Below is a small trained network, with its code and all its weights. Each question gives an input and a class and asks what happens when units are switched off, that is, made to give their printed mean instead of their output.

import numpy as np


def w(rows, s, z=0):
    codes = np.array(rows[::2]) - 128.0
    scale = np.full(codes.shape[1], s)
    scale[-1] = z or s
    return codes * scale


def norm(h):
    return h / np.sqrt((h * h).mean(-1, keepdims=True) + 1e-5)


def f(y):
    return y / 2 * (1 + np.tanh(0.7978845608 * (y + 0.044715 * y**3)))


def log_softmax(a):
    a = a - a.max(-1, keepdims=True)
    return a - np.log(np.exp(a).sum(-1, keepdims=True))


def net(x, mask):
    res = np.array(x, float).reshape(1, 5) / 4 @ E
    u = 0
    for l in range(2):
        y = f(norm(res) @ A[l][:, :-1].T + A[l][:, -1])
        res = res + np.where(mask[u : u + 9], y, B[l][:, -1]) @ B[l][:, :-1]
        u += 9
    return log_softmax(norm(res)[-1] @ U[:, :-1].T + U[:, -1])


A, B = {}, {}
E = w([
[69,187,146,249,130,42,211,90],'x0',
[218,213,94,177,22,62,62,141],'x1',
[152,122,170,195,111,203,91,137],'x2',
[11,119,96,141,108,119,37,157],'x3',
[111,104,242,102,73,95,128,152],'x4',
],0.0017)
A[0] = w([
[126,125,183,228,138,229,103,108,84],'L0N0',
[171,139,175,114,160,138,174,66,37],'L0N1',
[88,135,146,208,155,94,178,119,21],'L0N2',
[158,131,128,125,87,146,197,105,18],'L0N3',
[50,127,156,111,170,197,199,112,31],'L0N4',
[37,127,129,134,118,127,68,86,64],'L0N5',
[92,170,255,104,133,109,120,130,44],'L0N6',
[87,142,95,49,149,48,164,92,27],'L0N7',
[116,178,60,169,193,180,141,123,9],'L0N8',
],0.006,0.0015)
B[0] = w([
[150,159,69,2,88,22,162,194,253],'L0N0',
[118,123,113,173,151,182,118,198,181],'L0N1',
[93,157,164,80,117,184,145,104,221],'L0N2',
[104,136,100,187,134,129,114,178,141],'L0N3',
[157,117,171,141,180,79,45,95,251],'L0N4',
[174,143,122,193,167,190,155,195,176],'L0N5',
[135,53,57,159,93,138,144,97,194],'L0N6',
[172,140,89,37,62,63,136,208,183],'L0N7',
[116,33,133,164,62,126,148,116,174],'L0N8',
],0.0079,0.0024)
A[1] = w([
[150,192,161,186,158,52,50,54,2],'L1N0',
[119,150,119,198,184,196,160,221,6],'L1N1',
[79,169,157,142,126,128,167,80,44],'L1N2',
[159,158,112,133,64,148,128,131,99],'L1N3',
[93,102,190,117,79,114,98,149,152],'L1N4',
[92,167,153,30,118,254,132,48,1],'L1N5',
[119,13,76,181,68,146,150,43,39],'L1N6',
[203,121,151,113,137,114,186,89,109],'L1N7',
[187,108,110,112,130,122,85,148,126],'L1N8',
],0.008,0.001)
B[1] = w([
[108,16,203,71,255,126,75,112,172],'L1N0',
[174,215,112,191,178,170,71,173,188],'L1N1',
[110,191,153,123,123,128,120,54,139],'L1N2',
[106,51,150,91,221,129,128,122,201],'L1N3',
[151,144,47,171,152,180,140,112,166],'L1N4',
[45,251,188,163,134,78,184,47,155],'L1N5',
[96,40,73,192,66,187,175,78,197],'L1N6',
[78,151,63,166,112,176,45,159,155],'L1N7',
[85,170,144,175,105,123,184,90,255],'L1N8',
],0.0064,0.0036)
U = w([
[156,131,69,13,65,36,169,217,182],'0',
[97,7,65,217,66,192,171,72,182],'1',
[119,30,201,88,253,103,58,96,188],'2',
[171,228,120,233,185,193,96,210,156],'3',
[48,254,190,135,107,123,183,26,168],'4',
[147,124,169,166,90,98,129,130,15],'5',
[156,127,198,140,54,129,92,114,2],'6',
],0.0068,0.0031)

Each question gives the input, the list of numbers given to net, and the class t.
The units are the neurons (one row each of A and B). Each row of codes is followed by its name. A weight is (code - 128) times the scale printed after its matrix; where a second scale follows, it is the last column's (A, B and U).
mask holds one flag per neuron, layer by layer. A switched-off neuron (its flag False) gives its mean, the last column of its row in B, instead of its output. The means were averaged over made-up inputs and are rounded, as every weight is.
A unit's drop is (log p(t) with every unit on - log p(t) with that unit switched off) / (log p(t) with every unit on - log p(t) with every unit switched off).
The circuit of an input: a set's keep is (log p(t) with only the set's units on - log p(t) with every unit switched off) / (log p(t) with every unit on - log p(t) with every unit switched off). Starting from the 12 units with the biggest drops (on a tie, the unit counted first), units are removed one at a time, each time the one whose removal leaves the highest keep (on an exact tie, the one counted first), for as long as the keep stays at least 0.8.
circuit, biggest first: the units of the circuit, biggest drop first
top k neurons: the k neurons with the biggest drops, biggest first
top k neurons in layer l: the k neurons of layer l with the biggest drops, biggest first
input [2,0,6,-1,8], class 1: circuit, biggest first -> [L0N6]
input [7,-2,-6,0,-8], class 1: top 4 neurons -> [L0N8; L0N0; L0N7; L1N6]
input [-4,-2,-6,-7,8], class 1: top 2 neurons -> [L0N0; L0N6]
input [2,-2,-2,-8,8], class 1: top 2 neurons -> [L0N6; L1N6]
input [3,-4,-5,3,-4], class 0: top 2 neurons in layer 0 -> [L0N7; L0N6]
input [6,4,-7,6,-4], class 0: top 3 neurons -> [L0N7; L0N4; L0N1]
input [-8,-2,-4,-1,2], class 4: circuit, biggest first -> [L0N0; L1N5]
input [4,3,3,-5,3], class 3: circuit, biggest first -> [L0N1; L1N1]
input [-3,7,-5,5,-3], class 2: circuit, biggest first -> [L0N0; L1N0]
input [2,5,3,-2,-4], class 2: top 2 neurons in layer 0 -> [L0N6; L0N7]
input [-8,0,-1,8,-4], class 3: top 2 neurons -> [L0N5; L1N1]
input [-4,7,-7,-8,-5], class 3: top 3 neurons -> [L0N4; L0N0; L1N7]
input [4,-5,8,8,4], class 0: top 3 neurons in layer 0 -> [L0N0; L0N1; L0N3]
input [-6,7,7,-2,1], class 0: top 2 neurons in layer 0 -> [L0N4; L0N2]
input [-7,-3,0,4,-5], class 4: top 3 neurons -> [L1N5; L0N6; L0N1]
input [-5,7,-6,-4,0], class 2: top 2 neurons in layer 0 -> [L0N0; L0N2]
input [-1,3,2,7,2], class 3: circuit, biggest first -> [L0N5]
input [-8,-2,8,0,-5], class 0: top 2 neurons -> [L0N0; L0N2]
input [7,7,5,2,6], class 2: top 2 neurons -> [L0N8; L0N7]
input [6,8,0,1,6], class 2: circuit, biggest first -> [L1N0]
input [1,3,-2,-4,3], class 3: top 3 neurons in layer 0 -> [L0N1; L0N8; L0N0]
input [5,-5,-1,0,6], class 1: top 3 neurons -> [L0N6; L1N6; L0N4]
input [-6,8,1,0,-5], class 2: top 2 neurons in layer 0 -> [L0N6; L0N2]
input [4,7,8,2,-2], class 0: top 2 neurons in layer 0 -> [L0N0; L0N4]
